Below are the code and all the weights of a small trained network. Each question names an input and a class and asks about switching units off, where a switched-off unit gives its printed mean instead of its output.

import numpy as np


def w(rows, s, z=0):
    codes = np.array(rows[::2]) - 128.0
    scale = np.full(codes.shape[1], s)
    scale[-1] = z or s
    return codes * scale


def norm(h):
    return h / np.sqrt((h * h).mean(-1, keepdims=True) + 1e-5)


def f(y):
    return y / 2 * (1 + np.tanh(0.7978845608 * (y + 0.044715 * y**3)))


def log_softmax(a):
    a = a - a.max(-1, keepdims=True)
    return a - np.log(np.exp(a).sum(-1, keepdims=True))


def net(x, mask):
    res = np.array(x, float).reshape(1, 7) / 4 @ E
    u = 0
    for l in range(3):
        y = f(norm(res) @ A[l][:, :-1].T + A[l][:, -1])
        res = res + np.where(mask[u : u + 8], y, B[l][:, -1]) @ B[l][:, :-1]
        u += 8
    return log_softmax(norm(res)[-1] @ U[:, :-1].T + U[:, -1])


A, B = {}, {}
E = w([
[168,253,137],'x0',
[53,129,144],'x1',
[176,134,182],'x2',
[119,134,162],'x3',
[169,108,47],'x4',
[111,104,68],'x5',
[188,157,138],'x6',
],0.0042)
A[0] = w([
[27,254,151,146],'L0N1',
[162,226,71,156],'L0N2',
[180,192,211,120],'L0N3',
[213,174,239,101],'L0N4',
[110,208,4,109],'L0N5',
[100,60,125,42],'L0N6',
[87,207,66,227],'L0N7',
[36,30,75,7],'L0N8',
],0.006,0.0018)
B[0] = w([
[201,226,213,252],'L0N1',
[146,3,141,219],'L0N2',
[20,123,140,218],'L0N3',
[55,104,187,244],'L0N4',
[164,27,127,207],'L0N5',
[112,134,108,139],'L0N6',
[193,88,150,219],'L0N7',
[56,14,137,221],'L0N8',
],0.0052,0.0022)
A[1] = w([
[164,101,160,56],'L1N1',
[174,127,82,22],'L1N2',
[144,98,141,67],'L1N3',
[2,146,47,247],'L1N4',
[120,165,166,83],'L1N5',
[172,89,169,49],'L1N6',
[88,168,95,173],'L1N7',
[168,168,219,254],'L1N8',
],0.0081,0.00089)
B[1] = w([
[146,171,165,156],'L1N1',
[233,169,130,131],'L1N2',
[152,125,159,146],'L1N3',
[186,38,234,173],'L1N4',
[54,193,76,153],'L1N5',
[167,179,176,171],'L1N6',
[187,121,187,111],'L1N7',
[3,187,204,255],'L1N8',
],0.0039,0.0036)
A[2] = w([
[168,164,119,29],'L2N1',
[162,137,103,160],'L2N2',
[136,132,18,121],'L2N3',
[173,182,2,61],'L2N4',
[117,89,149,92],'L2N5',
[168,91,124,173],'L2N6',
[165,81,208,205],'L2N7',
[86,153,136,5],'L2N8',
],0.009,0.0018)
B[2] = w([
[139,56,121,109],'L2N1',
[99,175,124,129],'L2N2',
[96,173,119,140],'L2N3',
[184,187,2,142],'L2N4',
[188,118,119,161],'L2N5',
[178,150,137,176],'L2N6',
[151,168,160,254],'L2N7',
[136,129,94,132],'L2N8',
],0.0063,0.0035)
U = w([
[234,143,24,127],'0',
[68,133,134,2],'1',
[102,234,199,162],'2',
[96,2,124,193],'3',
],0.014,0.0063)

Each question gives the input, the list of numbers given to net, and the class t.
The units are the neurons (one row each of A and B). Each row of codes is followed by its name. A weight is (code - 128) times the scale printed after its matrix; where a second scale follows, it is the last column's (A, B and U).
mask holds one flag per neuron, layer by layer. A switched-off neuron (its flag False) gives its mean, the last column of its row in B, instead of its output. The means were averaged over made-up inputs and are rounded, as every weight is.
A unit's drop is (log p(t) with every unit on - log p(t) with that unit switched off) / (log p(t) with every unit on - log p(t) with every unit switched off).
The circuit of an input: a set's keep is (log p(t) with only the set's units on - log p(t) with every unit switched off) / (log p(t) with every unit on - log p(t) with every unit switched off). Starting from the 12 units with the biggest drops (on a tie, the unit counted first), units are removed one at a time, each time the one whose removal leaves the highest keep (on an exact tie, the one counted first), for as long as the keep stays at least 0.8.
circuit, biggest first: the units of the circuit, biggest drop first
k most important neurons: the k neurons with the biggest drops, biggest first
k most important neurons of layer l: the k neurons of layer l with the biggest drops, biggest first
drop when u is switched off: that unit's drop, to one decimal
input [2,-6,-6,-5,-3,-2,-6], class 3: circuit, biggest first	(L0N5)
input [-2,-4,-1,4,6,8,-2], class 0: circuit, biggest first	(L0N4; L2N4)
input [0,-2,1,7,-4,5,5], class 1: circuit, biggest first	(L0N3; L0N4)
input [-1,-8,6,-8,1,-3,7], class 2: circuit, biggest first	(L0N4; L1N8; L0N5)
input [7,0,-5,8,5,1,-4], class 0: 2 most important neurons	(L0N5; L0N4)
input [-3,-3,-3,3,3,-4,6], class 0: 3 most important neurons	(L0N1; L1N8; L1N4)
input [5,-6,-5,-8,-2,-2,-5], class 3: 2 most important neurons	(L0N2; L0N5)
input [-7,5,6,-7,0,-4,8], class 2: 2 most important neurons of layer 0	(L0N8; L0N2)
input [-3,-6,3,-6,1,0,-7], class 0: 2 most important neurons of layer 1	(L1N8; L1N2)
input [3,-6,-8,-6,-6,7,-4], class 0: drop when L0N4 is switched off	0.2
input [3,7,-5,5,8,-3,5], class 0: drop when L0N5 is switched off	0.1
